Here is a tiny trained network, its code and every weight. The questions are about switching its units off for an input and a class, where a switched-off unit gives its printed mean instead of its output.

import numpy as np


def w(rows, s, z=0):
    codes = np.array(rows[::2]) - 128.0
    scale = np.full(codes.shape[1], s)
    scale[-1] = z or s
    return codes * scale


def f(y):
    return np.maximum(y, 0)


def log_softmax(a):
    a = a - a.max(-1, keepdims=True)
    return a - np.log(np.exp(a).sum(-1, keepdims=True))


def net(x, mask):
    res = np.array(x, float).reshape(1, 6) / 4 @ E
    y = f(res @ A[0][:, :-1].T + A[0][:, -1])
    res = res + np.where(mask, y, B[0][:, -1]) @ B[0][:, :-1]
    return log_softmax(res[-1] @ U[:, :-1].T + U[:, -1])


A, B = {}, {}
E = w([
[12,187,88,108,132],'x0',
[103,109,133,201,46],'x1',
[138,105,39,201,196],'x2',
[127,130,126,129,129],'x3',
[162,254,123,164,140],'x4',
[62,105,231,192,205],'x5',
],0.0068)
A[0] = w([
[132,95,128,121,121,102],'N1',
[146,134,88,119,87,92],'N2',
[126,134,173,78,221,106],'N3',
[134,181,137,187,87,117],'N4',
[122,93,49,230,138,84],'N5',
[53,159,93,104,122,89],'N6',
[128,154,160,99,88,137],'N7',
[141,115,88,81,207,129],'N8',
[133,129,144,114,129,254],'N9',
[152,134,57,87,60,77],'N10',
[98,125,121,105,132,106],'N11',
[114,142,102,102,116,62],'N12',
[82,132,119,140,136,65],'N13',
[167,227,129,143,143,83],'N14',
[88,100,124,239,7,82],'N15',
[84,125,201,194,156,65],'N16',
[42,163,95,111,117,91],'N17',
[98,127,167,157,128,104],'N18',
[110,151,228,73,49,76],'N19',
[71,34,96,108,107,79],'N20',
[228,100,168,153,125,76],'N21',
[107,103,140,109,124,121],'N22',
[119,50,102,64,133,87],'N23',
[158,142,103,49,167,109],'N24',
[157,137,157,89,136,100],'N25',
],0.015,0.01)
B[0] = w([
[134,134,153,128,141,143],'N1',
[114,79,110,173,123,160],'N2',
[118,164,115,156,47,188],'N3',
[92,136,177,133,144,163],'N4',
[164,154,51,119,212,191],'N5',
[183,95,142,81,125,167],'N6',
[131,150,89,121,166,175],'N7',
[149,180,77,108,121,195],'N8',
[3,65,106,58,130,245],'N9',
[133,68,106,220,82,192],'N10',
[152,133,140,104,119,142],'N11',
[164,139,131,149,110,134],'N12',
[162,103,125,129,121,139],'N13',
[100,139,226,172,189,172],'N14',
[81,215,131,68,26,194],'N15',
[152,67,108,210,93,174],'N16',
[173,79,147,74,124,173],'N17',
[130,109,118,166,106,153],'N18',
[192,163,54,157,210,200],'N19',
[114,142,208,169,180,178],'N20',
[190,72,164,61,123,188],'N21',
[110,149,160,134,133,152],'N22',
[106,150,188,161,158,179],'N23',
[101,162,117,135,61,185],'N24',
[162,161,127,109,122,155],'N25',
],0.031,0.011)
U = w([
[129,83,61,220,100,50],'0',
[126,239,97,111,83,227],'1',
[171,203,15,130,253,58],'2',
[93,177,212,161,218,57],'3',
[220,79,146,32,141,102],'4',
[71,124,75,97,168,253],'5',
],0.0067,0.0077)

Each question gives the input, the list of numbers given to net, and the class t.
The units are the neurons (one row each of A and B). Each row of codes is followed by its name. A weight is (code - 128) times the scale printed after its matrix; where a second scale follows, it is the last column's (A, B and U).
mask holds one flag per neuron, in row order. A switched-off neuron (its flag False) gives its mean, the last column of its row in B, instead of its output. The means were averaged over made-up inputs and are rounded, as every weight is.
A unit's drop is (log p(t) with every unit on - log p(t) with that unit switched off) / (log p(t) with every unit on - log p(t) with every unit switched off).
The circuit of an input: a set's keep is (log p(t) with only the set's units on - log p(t) with every unit switched off) / (log p(t) with every unit on - log p(t) with every unit switched off). Starting from the 12 units with the biggest drops (on a tie, the unit counted first), units are removed one at a time, each time the one whose removal leaves the highest keep (on an exact tie, the one counted first), for as long as the keep stays at least 0.8.
circuit, biggest first: the units of the circuit, biggest drop first
unit that matters most: the unit with the biggest drop
k most important neurons: the k neurons with the biggest drops, biggest first
drop of u: that unit's drop, to one decimal
input [3,-6,-1,1,0,4], class 1: circuit, biggest first -> [N3]
input [8,-5,6,-8,-4,-3], class 4: 3 most important neurons -> [N17; N6; N19]
input [-2,-4,5,-2,-2,0], class 2: 3 most important neurons -> [N15; N8; N5]
input [-8,4,2,5,-4,-8], class 0: 4 most important neurons -> [N10; N2; N17; N6]
input [7,1,-8,7,-3,-6], class 2: 2 most important neurons -> [N19; N7]
input [-5,-6,-8,-8,3,3], class 2: 2 most important neurons -> [N19; N15]
input [-6,8,-1,1,-7,4], class 1: 2 most important neurons -> [N15; N14]
input [4,-2,8,2,-3,-8], class 0: 4 most important neurons -> [N10; N19; N2; N24]
input [-3,6,-8,-7,-8,-7], class 2: 2 most important neurons -> [N19; N7]
input [-8,0,-6,-6,8,-1], class 3: 4 most important neurons -> [N14; N4; N17; N6]
input [-4,-5,5,-3,-7,4], class 3: 4 most important neurons -> [N20; N23; N15; N19]
input [1,4,6,-4,7,1], class 3: 3 most important neurons -> [N14; N4; N19]
input [4,7,8,-3,5,-3], class 2: 3 most important neurons -> [N5; N9; N3]
input [7,6,-2,2,1,-3], class 4: unit that matters most -> N17
input [7,0,0,2,-7,-6], class 3: 3 most important neurons -> [N20; N23; N21]
input [-1,8,7,1,3,1], class 1: 2 most important neurons -> [N15; N19]
input [0,-3,-7,4,2,7], class 0: 3 most important neurons -> [N16; N3; N5]
input [-7,-8,-1,-7,3,-5], class 1: drop of N21 -> -0.2
input [3,5,-7,-7,1,2], class 2: drop of N19 -> 1.9
input [8,4,0,6,-8,6], class 3: drop of N22 -> 0.3
input [-7,2,1,-4,2,1], class 4: unit that matters most -> N21
input [-4,-6,-8,6,4,-2], class 2: drop of N19 -> 1.7
